Each row is followed by its class.
[-13 -14   0  -8  10  -3 -44   7  20  -4  40 -37 -52 -10  13   9  10 -14
  44 -19 -25 -21 -38 -15  35 -20  -4 -11  -9  -9  24 -39 -15 -44  52   1
 -55]
bedu
[ 14 -56 -30  -1 -17 -41   7  22 -12  18 -28  19  28 -19   5  -1  -2 -35
   9 -21 -23 -10  14  31  14  12   0  -6  -3 -27 -12  44  -6 -53  10  -5
 -40]
div
[-23 -62  26 -14  18  12   7   0  18   8  58 -58 -12 -38 -29  -5  52  -4
  20  18 -10 -18 -32   0  16 -19  94  -3 -15  -9  33  -7 -20 -20  81 -31
   5]
zinip
[ -7 -23  46 -42   1 -30 -21  -6  59  29 102 -38   1 -42 -36 -15  35  18
  39  24   6  17  15 -19  -6 -39  89  -3  13 -13   2   6  30 -50  90  -8
 -14]
Buki
[ -12   25   20  -39   63   15   32  -52  -50    7   29 -100   -4  -48
   -5   37    7   30  -93   28   -4    7   22   18  -60   18   35  -32
 -104   28   57  -48  -36  -10   33   41   31]
div
[ -1 -65  54   6  25  13  21 -31 -25  -2  53 -69 -52 -62  32  37  27  57
  73  -4 -37  -1   3  12  48  -5 -11 -60 -28  -1  67  -7 -47 -78  25  28
  15]
div
[-19 -70  35  -8  -2   8   3   1  27   7  58 -54 -24 -45 -12  -5  53  -4
  30  13 -15 -14 -20  -8  14 -17  73 -12  -8 -19  34  -8 -23 -14  67 -32
   2]
zinip
[  5 -22   0  -7  25   0   6   6  49 -12  33 -25 -34 -17  -3 -10  26  -9
  26  29   6 -13 -30  -4  -6   0  67  11  -6 -10  45  23 -25  -5  74   0
  13]
bedu
[ -6 -28   8  -1  16  -1 -31  -2  13   1  38 -12 -26 -42  -6 -22  26   5
  39 -21  -3 -22 -31  10  34 -30  14  -6  11 -15  18 -50 -14 -58  36 -12
 -80]
Mar
[-21 -27 -12   5  15  19 -40   6  42 -19  52 -23 -29  -1   8 -16  -5  29
  18 -29  -3 -18 -41  20  26 -21  -5 -12 -25 -24  50 -29 -16 -32  27  13
 -56]
gupe
[  1 -32 -34  -4 -44 -10   5  37 -19  24 -18 -23  20   8  15 -15 -42 -60
   9 -39 -15  -8 -24  25  44  -7   2   9 -24 -32 -16  16  -5 -42 -14   1
 -51]
lolab
[-23 -22  14 -20   0 -10 -28  32  37 -28  91  22  -3 -16 -42 -12   1  45
  67 -11 -22  16  -3  46  25 -13  28 -12   8 -45   7 -16  32   1  30 -28
  -3]
gupe
[ -5 -33  -4  12   8  -3 -41  -3  13 -17  70 -20 -55 -12  14   3   2  15
  24 -23 -10 -40 -34  10  57 -24   7  -7 -19 -25  17 -60 -14 -44  10   7
 -40]
nazuv
[ -6 -68  26   1  20  16  23   4  55   4  40 -36  -9 -53 -13  18  43  22
  45  11 -17 -16 -35  -9  13 -16  89 -15 -31 -13  48  -3 -19 -22  52  -6
   0]
gupe
[ -4  75 -38  15   2  18 -56   7   4 -31 -19  13  29  44 -21   1 -22  20
 -78  39   4  26   4  41 -30 -26  -9  10   1   8 -56 -11  17  17  -3   0
  47]
Zuti
[ -9 -53  13 -19  20  32   6   6   7  -1  51 -40  -3  -7 -15 -10  33   1
  45  10  -9  -9 -24 -22  17   8  58 -12 -17 -31  29  -1  -2   2  61 -31
  -6]
funum
[-23 -25   0   7  -2  -3 -12  21   9 -18  41 -12 -18 -44   2   6   2  34
  22 -32  -7 -23 -43  26  28 -40   8 -15 -14 -22  61 -55 -24 -22  21   1
 -77]
Mar
[  9 -52 -20  -4  -6 -46  13  12 -16  28 -22  14  35 -50  -7  37   9 -37
  15 -12 -34 -16  17  39  41 -10  23 -13  -3 -19 -28  30 -10 -68  10   4
 -37]
div
[  7 -54 -33   0 -24 -27  -5  25 -16   2   6  15  16  -3  -5  -4 -34 -24
  10 -46 -18 -21 -17  40  50  21  -6   5  -9 -48  -5  18  14 -48 -21   1
 -60]
gupe
[ 12 -65  -4 -11 -32 -39  22  19   2  22   6   8   7 -37  19  10 -16 -35
  33 -27 -37 -22  12  21  45  -4  12 -14  -8 -39 -23  -3  15 -73   2  -5
 -30]
nazuv
[-29  27 -14  23 -52 -40   7 -15  45  61 -97   1 -35 -64  86  -6 -23 -30
 -28 -14 -43 -34 -23 -35  -5  -6 114  27 -74 -21  11   1 -42 -55  75 -14
 -83]
zinip
[-19 -77  17  33 -15   9  -2  66   8  -6  41 -30  18 -16   4  33  54  10
  43   8 -25  31 -49   6  65 -33  65  10  12  34  20  -8  -4 -16 -58 -65
  -5]
dek
[-16 -23  -5  20  -3 -12 -32   5  14  -2  37   1 -27 -14  -6  -7  19  28
  19 -19   1 -13 -30   5  15 -32  23  -3  17 -20  22 -49  -7 -30  23 -10
 -59]
Mar
[ -2 -35   7   2  11   4 -23  -3  22 -11  59 -23 -47 -45   4  20  17  25
  46 -25 -12 -42 -29  12  63 -36  -8 -28 -19   2  30 -63 -17 -56 -10  16
 -62]
nazuv
[-23  15  -8  10  42  23 -22 -14  43 -23  19  13  17   3  -8  27  11  -4
 -45  17   6  17  15  70  20 -61  12 -15   0   4 -15  -9 -24 -16 -34   5
  57]
gupe
[-18  34 -13  37  15  12 -50  14  12  -9  -3   1  16  25  -5  40   5  17
 -51  22 -13  34  -6  23  -2 -43  11   7   5  24 -39 -40   5 -12  -7 -13
  35]
Zuti
[  24  -71  -20    7  -22    8  -56   14    0   27  -12  -21   24   37
   -3  -14   29  -24   48   15  -16   -9  -32   26   74  -19  -31   -6
   24  -21    0   -8    0 -103   23  -38  -46]
Mar
[  0 -69  41 -10  41  30  26  11  33  11  47 -38   9 -40 -24  -3  37  35
  45  24 -18   1 -29   5   4  -2  59   5 -26  -8  44   4 -14   8  73 -17
  24]
gupe
[-22  22 -33  49  38  17 -39  23  45  -7 -15 -12  20 -24  19 100  35 -25
 -70  34 -19  32  -9  68  37 -51   3   1  -6  27 -46 -61 -45 -20 -44   2
  14]
Zuti
[  0 -57 -12  -3 -30 -35   7  19 -20  21   2   4  20 -22  15  10  -9 -44
   7 -26 -28  -8  18  27  29  -2   9  -4  -1 -29   1  35  -5 -65  22   1
 -56]
div
[ 34 -68 -46   0   2 -15 -13  33  43  19 -44   9  35 -32  -4  15  14 -60
  49   1 -28  -1 -21  37  63  24 -28  16   8 -14 -48   5 -10 -40 -29  -8
 -49]
gupe
[-13 -38  -6  -3  18  12 -36  14  33  -8  46 -18 -17  -2   3 -15  -3  17
  35 -40 -10 -11 -37  33  44 -19 -19 -16 -21 -12  41 -23  -7 -55   7   0
 -60]
gupe
[ -6 -59   3  -8  -5 -27 -35  16  14  17  52  -3  -4 -24   7   3   4  18
  20 -44  -2 -41 -31 -22  20 -27  32 -12   7 -39  25 -15  -5 -57   2 -22
 -53]
Vur
[ -4 -53  14  20  23 -15 -43  13 -44 -20  35   0  -6 -24 -26  12   4  69
  24 -32  -9 -13 -38  12  -2  -8   4 -23 -31   8  58 -23  15 -48   5 -29
 -33]
dek
[-20 -12  17  18  12  -9 -45  -7 -20  -2  23  -6  -5 -35  -4  20  -6  74
  10  -8 -13 -28 -20  11  26 -45  12 -30 -36 -10  38 -32 -13 -48   6  -1
 -26]
dek
[ -4 -61  35 -37   5  -6   3  -6  11  26  63 -61   0 -53 -53  27  41   4
   9  18   2 -11   0   8   6   1  64 -19 -19  -2  44 -16  -2 -35  28 -13
  -8]
zinip
[ 13 -72  -4 -24 -17 -60  28  14 -23  44   5  24  34 -56  10   1 -19 -39
  26 -44 -22 -11  22   5   3   6  -5  -4  33 -50 -36  29  13 -67  22   1
 -40]
Vur
[ -7 -50 -19   6 -43 -52   7   2 -18  32 -27  10  14 -24   6 -11  -2 -46
 -19 -28 -21 -20   6   4  29  -8  63   0  -3 -29 -22  23   0 -63  -7 -36
 -30]
zinip
[-13 -60 -70  32 -11 -49  15  34 -32  11  26   4  36 -36  15  50  15   0
 -27 -42 -19   8 -36  73  29 -35  36  -4 -16   6  44   6 -11 -79  15  -7
 -77]
Vur
[ -9 -80  31  -2  14  37  11  21  25  14  50 -60   3 -23 -33   4  48  17
  54  22 -10  -3 -31  -9   3 -38  72 -16  -9 -16  22   3 -16  -2  62 -25
  30]
lolab
[-21 -21 -19  44  26 -15 -46  -4 -10 -20  -2  21  35  -7 -16  61  19   9
 -47  28   1  16  16  32   6 -60  18 -16   6   9 -13 -42 -11 -28 -38 -15
  44]
dek
[  0 -69  21 -41  24 -12   3  10  48   6  79 -38   5 -47 -20  -6  38  -7
  27   3   8 -33 -29 -29 -19 -20 101 -13   7 -41   7   3  -4 -27  58 -20
  15]
Vur
[-16 -61 -27 -11  -4 -57  18  17 -41  34  14  21  53 -16 -17  -1   6 -42
 -26 -32 -24  -4  42  46  24 -18  35  -9  17 -38 -46  36  10 -68  14 -13
 -37]
div
[  3 -24 -33  -1 -14 -61   5   2 -47  21   5  29   6  -9 -12  11 -21 -16
 -18 -28 -15 -39  10  47  46   5  28  -8  -9 -55  -4  43   4 -66  11   1
 -34]
bedu
[-14 -41   4   3   7   1 -29  13   7   5  42 -29 -29 -22  -8   1  -2  16
  40 -45  -5 -29 -26  14  39 -29   1 -34 -24 -37  11 -34 -19 -38 -20  -2
 -39]
lolab
[  0 -55  12 -27  15 -15 -12   9  44   7  78 -36   5 -24  -4  10  37   6
   7  12  12 -13 -16  -5   1 -11  86 -17  -6 -37  27  -7 -10 -46   2 -33
  23]
Vur
[-22 -46  -3   3  31   3 -40  -4 -14   7  64 -17 -21  -6 -10  14  20  38
  33 -39 -10 -17 -20  -8  49 -20  16 -31 -13 -28  26 -41  -5 -34   4 -22
 -51]
funum
[ -40  -44  -10   47   61  -33  -49  -20  -25   -6  -11    6   37  -17
   25   86   12   11 -106   17  -22   29   38   38  -35  -46   23  -37
  -53  -26    5  -82  -30  -52   -8  -40   81]
dek
[  2 -49  -4 -20 -14  -4  10  54   3  18  -8 -10  42 -32  -5   0 -14 -38
  -3 -33 -26 -17  -9  30  17  19 -12  -6  -2 -39 -27  18  18 -54  12 -13
 -73]
Zuti
[  8 -53 -16 -32 -17 -51 -16  24  -8   7  43  -3  31 -47 -12  -9 -20 -25
 -20 -45  -6 -21   6  52  21 -12 -29 -10   8 -62 -47  47  11 -31  13   9
 -59]
Buki
[-28  26  -7  21  -3  -8 -46   4  40  -9  -4  23  19  18   4 -17   3 -34
 -27  41   6  16  13 -20  -9 -61  54  25  34  -7 -66 -20  -1  13  11 -13
  46]
dek
[-23 -25  -4   0  26  12 -17   8  -4   2  35 -25 -11  -7 -22 -19   8  40
  28 -34  -2 -22 -21  30  28 -43   9 -38 -23 -23   2 -19 -15 -33 -11  -9
 -13]
lolab
[ -3 -56 -16   1 -28 -53  21  15 -23  27   4  36  18 -40  10  17 -15 -33
   3 -31 -40 -19  27  35  43  -9  35  -2   0 -45 -44  -3  23 -75   1 -20
 -45]
nazuv
[-10 -58  73  15 -26  13  17  67  40  18 104 -16  30  -2 -67  93  31 -27
 -14  11  16 -25 -12  16  28 -31  41   3  21 -38  36   5   6  54   2  19
  24]
Zuti
[-16 -49  45 -15   4  50   9  58  41 -16  70 -77 -10 -26 -15  21  27   0
  56   8 -28   8 -60  -3  -4   8  38  -5 -17   0  47 -18  14 -15  95 -14
 -27]
Zuti
[ -7 -32  -3   2 -15 -28 -33   8  21 -11  35  33 -44 -12  19 -23 -17  -1
  14 -57  -6 -53  -3   9  30 -13  -2 -18  -4 -51  -6 -28   9 -53 -23 -13
 -59]
nazuv
[-12   7 -36  11  38   3 -51 -25 -12  -9   0  30  21   5 -10  40  -2  11
 -60   7   7   5  22  33  10 -39  17 -12   0 -21 -33 -12 -15   0 -31 -17
  32]
funum
[-22  18 -13  35  13   1 -46  -5  14 -40  25  40  12  59 -31  50  27 -13
 -73  22  17  32  54  60 -53 -62 -52 -30  27   7 -13  -5  -8  45  -2  17
  91]
div
[-20 -80  36 -13  13  41   6  21  38  -1  73 -78 -14 -30 -20  11  42  -1
  42  16 -10 -10 -27  -5   2 -27  64 -29 -18 -45  18 -16 -24   9  57 -16
  30]
lolab
[-14  50 -39  27  23  -8 -50  -7   9 -28 -14  27 -13  35   7  38   0 -12
 -71  26   1   9   7  39   1 -33   6   9   0   1 -27 -14 -25  17 -27 -12
  59]
bedu
[-21  -2 -25   0  21 -32 -31  17  16  -4  15  34  36  17 -26  25  14 -26
 -80  10  12  32  32  63 -40 -26  20  -2  20 -34 -50 -41  10  10 -29 -36
  50]
Mar
[-23   6  14 -14  51  27  -8 -24  23   9  46 -29 -41 -13  10 -24  40  20
  20  -5  -2  27   8  12 -22  13  29 -25 -19   1  11  -9   0 -22  48 -23
 -14]
funum
[  0 -47 -20  -8 -13 -33   9   7 -25  40 -19   7  17 -33 -10 -19 -17 -30
   3 -39 -15 -16  16  16   5   0  36  -8  -5 -48 -55  20   9 -56  -2 -15
 -41]
lolab
[-16  60 -22 -32  69  -2 -35 -49  -7  -7  21  25  18 -18 -37  14  -6  -2
 -58  19  13   8  57  52 -19 -22  11 -24 -16 -26 -50 -30  -1   0  12   8
  36]
funum
[-16 -22  -8  13   5   4 -10  23   9  10  22   4   2  14 -10 -21  -1  27
  27 -34  -6 -26 -43   6  73 -20  33  16 -14  -3  28 -10  -3 -30 -33 -15
 -58]
gupe
[ -5 -62  15  -6  11   8  12  10  58 -20  74 -34 -30 -37  -4  14  43   2
  40  25  -9 -27 -22   1  29 -18  94 -13 -12 -27  19 -26  -9 -29  34 -17
  17]
nazuv
[  0  18 -17  11  33  15 -52 -13  40 -16   0  24  16  -9 -23  43  10  20
 -43  30  -1  19  14  63  -4 -40 -21  -7  -1   4 -36 -17 -16  21 -28   7
  51]
gupe
[ -6 -50 -10  -9 -25 -45  13   7 -35  43 -22  -5  13 -39   1   3 -11 -36
  -8 -39 -27 -11  11  32  31  18  -2  -3 -14 -20  -8   5  -1 -60  -6 -16
 -57]
zinip
[ -4 -50 -15  -3  -3 -36  13  11 -45  37   0  21  25   1  10  15 -26 -29
  20 -45 -27   5  19  22  47  12  -2 -12   0 -48 -25  20  14 -46  -9 -16
 -18]
funum
[ -6 -43  -7 -21 -16 -39   2 -11 -35  30  16 -16   1 -25  -8 -23 -14 -46
 -31 -36  -7 -12  25  35   6  15  -9  -7   1 -38 -23  14   1 -46  15   3
 -31]
zinip
[-24 -52  -1   3  -7  16 -32  12  -9  -3  62 -52 -34   2 -15  -5  -7  42
  40 -35  -6 -35 -41  -2  39 -28  20 -33  -9 -49   2 -21  -9 -25  -2   4
 -24]
lolab
[ -2  37 -19  10  23 -55 -51 -26  17  -3  24  35  -2   8  -4  38  -4  11
 -57  -3   7  17  18  38 -48 -55  21 -25   9 -12 -63  -5   2 -10  -6   7
 102]
Vur
[-11 -27  -4  15  19  -6 -36   4   5  18  36 -19 -24  -9 -12 -18  11  26
  31 -37   0 -17 -27  13  37 -50  21 -21 -16 -15  -6 -24 -21 -37 -12  -8
 -23]
lolab
[-12 -60   4   0  21  27  17   8  18 -22  58 -38   2  -4 -44 -35  53  44
  32  41  13 -21 -44  -1  -5 -25  91  -4  10 -30  49  -8 -11   2  94 -19
  16]
Mar
[  -2 -100   38  -21   20   22   -7   20   41   -9   78  -62  -27  -52
  -23   42   62  -19   52   18  -22  -39  -50  -22   19  -26   75  -17
    2  -30   41    5  -26  -12   99  -22   -4]
bedu
[-24  13  -8  -7 -10 -37  32 -17 -46  55  27 -33  16  -8 -15 -18 -17 -39
 -84 -25  11 -25   5  34  31 -36  43  16 -33  -2   3   6 -25 -11  18  41
 -23]
zinip
[-10 -32 -11   8  -3  -8 -27  16  -4  -7  47  -6   1   6 -21 -32  20  28
  23 -21   3 -22 -44  20  46 -55  32 -10   8 -17  35 -31  -5 -44  21 -21
 -50]
Mar
[-17 -60  31 -10   3  -6   9   5  35  20  62 -45 -13 -27 -23 -11  43  13
  22  13   2 -16 -18   1  20 -21  83 -10 -14 -19  47   3 -23 -14  46 -22
  20]
zinip
